[-136.45  135.06 -123.51 -162.37] ans = -136.45
[ 14.64 -14.26  11.65   0.61] ans = 0.61
[-129.3  100.7 -100.3  144.7] ans = -100.3
[-124.49    4.57  146.36  117.63] ans = 4.57
[  2.4  13.8  16.6 -13.1] ans = 2.4
[-1.1  0.2  0.9  1.1] ans = 0.2
---
[[ 1.406  1.206 -1.864  1.959 -1.609  1.458  0.740]
 [-0.243  1.288 -1.318  0.473  2.197  1.163 -0.518]
 [-0.319 -0.499  0.548 -1.492 -1.309  1.083 -0.470]] => -0.243

[[-109.728   49.741  167.954  132.153]
 [-155.515  -27.041   12.839   36.173]] => -155.515

[[ 1.13  2.15  0.50 -1.19]
 [ 0.99  2.01  0.69 -1.27]
 [ 0.22  1.04  0.81  0.53]] => 0.99

[[ 1.6  0.0  1.3 -1.1 -0.1]
 [-1.1 -0.2  1.6  0.0  1.3]
 [ 0.9 -1.6  1.1  0.8  0.4]] => -1.1

[[ 0.76  1.42  1.80  1.29  1.49  1.24]
 [ 0.85  1.02  0.70  0.27  0.67  1.25]
 [-0.46  0.48 -1.45  1.26 -0.41 -1.04]] => 0.85

[[ 12.52  -3.12   1.30  -8.28  14.88  10.97  -0.35]
 [  0.83  -7.89   0.25 -11.98   7.30  -0.21   3.22]
 [  0.59 -12.89   2.03  -4.99  24.21   4.02   8.52]] => 0.83

[[-0.196 -0.100  0.056 -0.064 -0.062]
 [ 0.058  0.129  0.175 -0.062 -0.147]] => 0.058
---
-0.36,0.55,-0.32,-0.42,0.92,-0.54
0.61,1.35,-1.19,-1.13,2.05,0.09
1.20,-1.22,0.41,0.55,-1.23,1.45
-> 0.41

0.10,-0.08,-0.07,-0.10,-0.06
-0.03,-0.07,-0.07,-0.20,-0.06
-0.07,-0.08,-0.07,0.15,-0.08
-> -0.07

0.08,0.05,0.00,0.23,0.00,0.16
0.12,-0.12,0.08,-0.15,-0.14,0.01
0.22,-0.08,0.09,0.10,0.07,0.05
-> 0.09

-10.5,-106.2,-35.4,-47.5,-84.7,-59.6,-83.5
86.6,-63.5,29.7,30.5,148.4,-67.1,-120.2
91.9,139.2,-47.4,157.5,36.5,-75.0,-133.9
-> -47.4

-19.19,14.08,1.87,11.15,-12.22,22.64
-16.33,7.49,2.59,2.57,-9.94,17.56
-18.42,11.85,2.43,8.28,-11.34,21.32
-> 2.43

0.41,-0.16,0.80,-0.49,1.10
1.62,-0.81,-1.26,-0.80,1.31
0.71,1.69,1.97,-0.25,1.93
-> 1.97

-0.05,-0.08,0.15,-0.19,-0.18,-0.09
-0.01,0.08,-0.09,0.07,0.02,-0.08
-0.06,-0.03,-0.10,-0.02,-0.04,-0.07
-> -0.10
---
34	68	82	63	28	10
47	26	73	36	46	64
23	31	97	90	13	65
-> 23

6	23	43	34	63	98 -> 34

27	-26	2	47	-36	-35	-32 -> -32

126	111	190	17	78
137	74	93	210	109
-> 78

1873	2894	3330	9101 -> 3330

33	-8	-38	40	15	27 -> 15

77	9	45	78	67	51 -> 51

56	14	86	93	8 -> 56

8	2	1	5	6 -> 5
---
[[-25.8 -12.6 -36.0 -38.4  -9.3 -25.7]
 [-36.0  14.6 -13.0 -55.8  21.4 -12.5]] | -25.8

[[-44.0  46.4  43.7 -49.0]
 [ 46.5  49.1 -44.4  55.0]
 [-44.6 -47.0 -50.4 -54.1]] | -44.0

[-26.5  48.2 -26.2 -20.7 -33.5] | -26.5

[-21.3 -40.1   1.6 -46.4 -26.2 -14.8  25.6] | -21.3

[[23.3 52.1  7.3  0.0]
 [ 0.4  0.9  7.0 50.5]] | 23.3

[ 31.5  52.2  -9.4 -17.2 -15.7] | 31.5

[[ -7.4  -3.1  -0.4 -17.1 -49.4 -11.0 -45.4]
 [-25.7  55.7  -1.3  -6.6 -20.8  11.3  23.0]
 [-41.4   2.9  -2.6  32.5  37.2 -52.5  29.9]] | -7.4

[  9.2 -15.0  34.0  45.5  43.2] | 9.2
---
[[9324, 4508, 5624, 7214, 6439, 3697], [8742, 4860, 5413, 7097, 7219, 3000]] Answer: 4860
[[485, 433, 403, 599, 441, 316], [615, 490, 501, 643, 592, 526], [704, 648, 776, 128, 576, 701]] Answer: 648
[5, 8, 5, 6, 0, 5] Answer: 8
[13, 7, -43, 30, 4, -11] Answer: 7
[2, 6, 6, 7, 6, 2] Answer: 6
[[-47, 47, 2, 18, 28, 38], [-47, 28, 17, 10, 22, 24], [-47, 48, 17, 14, 30, 14]] Answer: 48
[1091, 7787, 4620, 6619, 7228, 2825] Answer: 7787
[[9329, 4396, 7830, 8489, 7561, 7421], [9165, 3070, 7957, 8368, 7723, 3154], [9104, 5229, 6566, 9477, 5689, 9056]] Answer: 5229
[33, 94, 67, 5, 64, 97] Answer: 94
[9682, 2556, 2132, 6378, 9088, 5127] Answer: 2556
